Here is a tiny trained network, its code and every weight. The questions are about switching its units off for an input and a target symbol, where a switched-off unit gives its printed mean instead of its output.

import numpy as np


def w(rows, s, z=0):
    codes = np.array(rows[::2]) - 128.0
    scale = np.full(codes.shape[1], s)
    scale[-1] = z or s
    return codes * scale


def norm(h):
    return h / np.sqrt((h * h).mean(-1, keepdims=True) + 1e-5)


def f(y):
    return np.maximum(y, 0)


def softmax(a):
    e = np.exp(a - a.max(-1, keepdims=True))
    return e / e.sum(-1, keepdims=True)


def log_softmax(a):
    a = a - a.max(-1, keepdims=True)
    return a - np.log(np.exp(a).sum(-1, keepdims=True))


def net(x, mask):
    ids = ['ΣΩβγηλτ'.index(c) for c in x.split()]
    T = len(ids)
    res = E[ids] + P[:T]
    r = norm(res)
    for j in range(2):
        rows = slice(2 * j, 2 * j + 2)
        q, k, v = (r @ M[0][rows].T for M in (Q, K, V))
        z = softmax(np.where(np.tri(T) > 0, q @ k.T / 2**0.5, -1e9)) @ v
        o = O[0][rows]
        res = res + np.where(mask[j], z, o[:, -1]) @ o[:, :-1]
    y = f(norm(res) @ A[0][:, :-1].T + A[0][:, -1])
    res = res + np.where(mask[2:10], y, B[0][:, -1]) @ B[0][:, :-1]
    return log_softmax(norm(res)[-1] @ U[:, :-1].T + U[:, -1])


Q, K, V, O, A, B = {}, {}, {}, {}, {}, {}
E = w([
[50,86,132],'Σ',
[69,120,118],'Ω',
[9,122,141],'β',
[204,120,109],'γ',
[84,209,118],'η',
[38,97,128],'λ',
[254,11,54],'τ',
],0.012)
P = w([
[116,131,171],'0',
[93,78,191],'1',
[4,117,68],'2',
[89,186,69],'3',
[121,73,189],'4',
[20,121,74],'5',
[93,189,70],'6',
[122,75,191],'7',
[15,126,63],'8',
[98,191,68],'9',
[78,50,186],'10',
],0.011)
Q[0] = w([
[149,191,50],'h0',
[176,68,65],'h0',
[122,3,206],'h1',
[190,184,227],'h1',
],0.021)
K[0] = w([
[156,206,202],'h0',
[48,126,185],'h0',
[254,76,86],'h1',
[192,247,157],'h1',
],0.019)
V[0] = w([
[254,121,155],'h0',
[80,179,175],'h0',
[65,237,234],'h1',
[152,142,91],'h1',
],0.0084)
O[0] = w([
[211,47,113,3],'h0',
[69,123,162,146],'h0',
[153,255,137,114],'h1',
[99,123,139,84],'h1',
],0.0089,0.0059)
A[0] = w([
[179,174,61,132],'n0',
[189,207,155,125],'n1',
[130,103,192,135],'n2',
[163,106,145,123],'n3',
[157,204,79,31],'n4',
[112,171,184,162],'n5',
[80,149,69,2],'n6',
[175,107,251,45],'n7',
],0.019,0.0053)
B[0] = w([
[131,42,177,185],'n0',
[85,89,200,166],'n1',
[122,177,143,182],'n2',
[138,162,91,142],'n3',
[119,194,11,192],'n4',
[194,100,102,255],'n5',
[7,104,51,242],'n6',
[4,100,162,140],'n7',
],0.027,0.006)
U = w([
[164,123,138,254],'Σ',
[94,191,104,71],'Ω',
[110,198,143,134],'β',
[187,140,35,106],'γ',
[135,155,45,16],'η',
[70,136,213,180],'λ',
[140,3,164,76],'τ',
],0.019,0.0094)

Each question gives the input, a string of symbols that net reads in full, and the target symbol t.
The units are the heads (2 rows each of Q, K, V and O) and the neurons (one row each of A and B). Each row of codes is followed by its name. A weight is (code - 128) times the scale printed after its matrix; where a second scale follows, it is the last column's (O, A, B and U).
mask holds one flag per unit, heads first, then neurons. A switched-off unit (its flag False) gives its mean, the last column of its rows in O or B, instead of its output. The means were averaged over made-up inputs and are rounded, as every weight is.
A unit's drop is (log p(t) with every unit on - log p(t) with that unit switched off) / (log p(t) with every unit on - log p(t) with every unit switched off).
The circuit of an input: a set's keep is (log p(t) with only the set's units on - log p(t) with every unit switched off) / (log p(t) with every unit on - log p(t) with every unit switched off). Starting from all 10 units, units are removed one at a time, each time the one whose removal leaves the highest keep (on an exact tie, the one counted first), for as long as the keep stays at least 0.8.
circuit, biggest first: the units of the circuit, biggest drop first
k most important neurons: the k neurons with the biggest drops, biggest first
drop of u: that unit's drop, to one decimal
input Σ β β Ω τ Ω η Ω, target τ: circuit, biggest first => [n6]
input λ τ Σ η λ, target τ: 2 most important neurons => [n6; n4]
input γ β Ω λ β Σ η, target τ: circuit, biggest first => [n0; h0]
input Ω Σ β β λ Σ Ω λ, target γ: 3 most important neurons => [n1; n5; n0]
input γ λ η Σ Σ λ β, target τ: circuit, biggest first => [h0; n0; h1]
input γ Σ Σ Ω, target τ: circuit, biggest first => [h0; n0]
input Σ Σ λ γ Σ Σ Σ τ Ω Σ η, target τ: circuit, biggest first => [h1; n6]
input Σ τ η λ τ Σ, target τ: 2 most important neurons => [n4; n6]
input Ω η β λ Ω, target γ: 3 most important neurons => [n5; n0; n6]
input γ Ω β η Ω λ γ η τ, target τ: 2 most important neurons => [n4; n6]
input λ Σ Ω Σ λ Σ λ Σ, target Σ: 4 most important neurons => [n5; n4; n6; n0]
input η λ λ η η, target β: 2 most important neurons => [n4; n1]
input γ Ω Ω τ Σ Σ Ω β τ γ, target τ: 3 most important neurons => [n0; n1; n6]
input λ Σ β λ Σ η Σ Ω, target γ: 4 most important neurons => [n5; n0; n1; n6]
input τ β η β β, target τ: 2 most important neurons => [n6; n4]
input β λ Ω β β β η η, target β: 4 most important neurons => [n0; n1; n4; n6]
input γ Σ η λ Ω Ω γ, target τ: drop of h0 => 0.3
input γ Ω β τ η η Ω λ, target τ: drop of h0 => 0.9
input β Σ Ω Σ Σ, target Σ: drop of h1 => 1.9
input λ λ Ω η γ β λ γ, target λ: drop of n7 => 0.3
